[[  1   2   0  -1   3  -8   6   0   2  -3]
 [ -2  -4   0   2  -4  10  -9   0  -2   4]
 [  6  14   2  -8  15 -39  37   1   9 -17]]
->
[[ -2  -4   0   2  -4  10  -9   0  -2   4]
 [  1   2   0  -1   3  -8   6   0   2  -3]
 [  6  14   2  -8  15 -39  37   1   9 -17]]

[[  2  28   1  14  -2]
 [ 32 -22 -18   0  38]
 [ -5  24  19  29  -7]
 [-18 -16 -32 -12  22]
 [ -7  -3  27  35  17]
 [  5  -8  10  22   5]]
->
[[ 32 -22 -18   0  38]
 [-18 -16 -32 -12  22]
 [  5  -8  10  22   5]
 [ -7  -3  27  35  17]
 [ -5  24  19  29  -7]
 [  2  28   1  14  -2]]

[[  6 -11]
 [ 23 -33]
 [ -9  18]
 [  0  32]
 [-11  14]
 [-18 -32]
 [  7  12]
 [  0 -16]]
->
[[ 23 -33]
 [-18 -32]
 [  0 -16]
 [  6 -11]
 [  7  12]
 [-11  14]
 [ -9  18]
 [  0  32]]

[[ -3  -9  -2   9   9   0  21  -4  -2]
 [  0 -15   0  18  18   6  34  -9   0]
 [ -1  28 -12  -3  -5   3 -33   8   6]
 [ -2 -17   0  17  21   0  39 -10  -8]]
->
[[ -2 -17   0  17  21   0  39 -10  -8]
 [  0 -15   0  18  18   6  34  -9   0]
 [ -3  -9  -2   9   9   0  21  -4  -2]
 [ -1  28 -12  -3  -5   3 -33   8   6]]

[[ -1   8 -10   0  25   5  -4   5   6   7  -6   8 -25   1  13   0]
 [ -4  14  -9 -21  28 -12 -11   9   2   8  -8  16 -28   6   7   6]
 [ 15   6  -2  16  -1  31   3 -12  -8 -10   7  -1   7  -7  34  20]]
->
[[ 15   6  -2  16  -1  31   3 -12  -8 -10   7  -1   7  -7  34  20]
 [ -1   8 -10   0  25   5  -4   5   6   7  -6   8 -25   1  13   0]
 [ -4  14  -9 -21  28 -12 -11   9   2   8  -8  16 -28   6   7   6]]

[[  5   5  -4  -3   5  -4  -4  -5  -8  -3   5   6  -4]
 [-36 -36  28  28 -36  28  28  27  26  28 -36 -34  28]
 [ -7  -7  -3  -3  -7  -3  -3  -4  -8  -3  -7  -7  -3]]
->
[[-36 -36  28  28 -36  28  28  27  26  28 -36 -34  28]
 [ -7  -7  -3  -3  -7  -3  -3  -4  -8  -3  -7  -7  -3]
 [  5   5  -4  -3   5  -4  -4  -5  -8  -3   5   6  -4]]

[[ -1  -2   8  -2  11  13   5  11   1   2]
 [  8  -4  26  -3  -6  -4   0 -31   7   2]
 [  6  -6  -3  -4   0   0   3  -1   0  -4]
 [  5  -3  14  -7 -11 -13  -5 -26   6   3]]
->
[[  6  -6  -3  -4   0   0   3  -1   0  -4]
 [  8  -4  26  -3  -6  -4   0 -31   7   2]
 [  5  -3  14  -7 -11 -13  -5 -26   6   3]
 [ -1  -2   8  -2  11  13   5  11   1   2]]
